Below are the code and all the weights of a small trained network. Each question names an input and a class and asks about switching units off, where a switched-off unit gives its printed mean instead of its output.

import numpy as np


def w(rows, s, z=0):
    codes = np.array(rows[::2]) - 128.0
    scale = np.full(codes.shape[1], s)
    scale[-1] = z or s
    return codes * scale


def f(y):
    return np.maximum(y, 0)


def log_softmax(a):
    a = a - a.max(-1, keepdims=True)
    return a - np.log(np.exp(a).sum(-1, keepdims=True))


def net(x, mask):
    res = np.array(x, float).reshape(1, 6) / 4 @ E
    y = f(res @ A[0][:, :-1].T + A[0][:, -1])
    res = res + np.where(mask, y, B[0][:, -1]) @ B[0][:, :-1]
    return log_softmax(res[-1] @ U[:, :-1].T + U[:, -1])


A, B = {}, {}
E = w([
[79,86,66],'x0',
[217,245,192],'x1',
[185,52,30],'x2',
[254,29,122],'x3',
[141,89,44],'x4',
[161,216,50],'x5',
],0.0074)
A[0] = w([
[125,111,108,38],'neuron 1',
[124,191,93,193],'neuron 2',
[141,113,86,105],'neuron 3',
[145,61,122,204],'neuron 4',
[77,158,103,124],'neuron 5',
[95,157,116,157],'neuron 6',
[70,167,119,102],'neuron 7',
[248,175,76,175],'neuron 8',
[89,95,105,252],'neuron 9',
[132,119,125,118],'neuron 10',
[193,121,115,235],'neuron 11',
[33,131,125,147],'neuron 12',
[181,164,97,131],'neuron 13',
[202,165,79,108],'neuron 14',
[95,110,153,63],'neuron 15',
[19,98,37,208],'neuron 16',
[89,134,122,38],'neuron 17',
[171,198,248,70],'neuron 18',
[165,131,158,59],'neuron 19',
[110,159,199,107],'neuron 20',
[141,92,65,135],'neuron 21',
[188,137,119,126],'neuron 22',
[132,5,48,158],'neuron 23',
[126,181,208,117],'neuron 24',
],0.016,0.0039)
B[0] = w([
[136,90,123,139],'neuron 1',
[139,216,103,177],'neuron 2',
[163,94,181,160],'neuron 3',
[133,62,146,190],'neuron 4',
[37,101,109,167],'neuron 5',
[44,157,50,161],'neuron 6',
[49,225,118,174],'neuron 7',
[250,100,46,214],'neuron 8',
[77,52,138,183],'neuron 9',
[131,108,125,135],'neuron 10',
[114,51,66,184],'neuron 11',
[28,142,83,190],'neuron 12',
[214,131,42,168],'neuron 13',
[236,97,27,180],'neuron 14',
[138,158,94,146],'neuron 15',
[62,50,124,231],'neuron 16',
[119,144,69,144],'neuron 17',
[183,203,133,217],'neuron 18',
[96,108,124,148],'neuron 19',
[115,220,249,181],'neuron 20',
[142,2,191,186],'neuron 21',
[140,94,32,165],'neuron 22',
[157,24,218,250],'neuron 23',
[147,242,200,195],'neuron 24',
],0.007,0.017)
U = w([
[108,186,158,152],'0',
[136,128,46,95],'1',
[94,75,142,32],'2',
[103,94,154,255],'3',
[6,148,65,96],'4',
],0.017,0.0057)

Each question gives the input, the list of numbers given to net, and the class t.
The units are the neurons (one row each of A and B). Each row of codes is followed by its name. A weight is (code - 128) times the scale printed after its matrix; where a second scale follows, it is the last column's (A, B and U).
mask holds one flag per neuron, in row order. A switched-off neuron (its flag False) gives its mean, the last column of its row in B, instead of its output. The means were averaged over made-up inputs and are rounded, as every weight is.
A unit's drop is (log p(t) with every unit on - log p(t) with that unit switched off) / (log p(t) with every unit on - log p(t) with every unit switched off).
The circuit of an input: a set's keep is (log p(t) with only the set's units on - log p(t) with every unit switched off) / (log p(t) with every unit on - log p(t) with every unit switched off). Starting from the 12 units with the biggest drops (on a tie, the unit counted first), units are removed one at a time, each time the one whose removal leaves the highest keep (on an exact tie, the one counted first), for as long as the keep stays at least 0.8.
circuit, biggest first: the units of the circuit, biggest drop first
k most important neurons: the k neurons with the biggest drops, biggest first
drop of u: that unit's drop, to one decimal
input [-4,1,-2,-3,8,0], class 4: circuit, biggest first : (neuron 23; neuron 8)
input [-3,-7,1,-4,-3,-8], class 4: circuit, biggest first : (neuron 12)
input [5,8,-1,8,-2,-8], class 1: circuit, biggest first : (neuron 23; neuron 21)
input [-3,2,-5,-8,3,-3], class 0: 2 most important neurons : (neuron 24; neuron 20)
input [3,-6,8,-5,-3,6], class 2: 3 most important neurons : (neuron 23; neuron 21; neuron 3)
input [6,-1,8,2,7,7], class 2: 2 most important neurons : (neuron 23; neuron 21)
input [7,-3,5,-5,8,5], class 2: drop of neuron 23 : 0.3
input [3,1,0,-3,3,-5], class 4: drop of neuron 23 : 0.1
input [-4,-6,-8,1,-1,4], class 4: drop of neuron 23 : 0.4
input [6,-3,7,-7,2,-6], class 2: drop of neuron 23 : 2.4
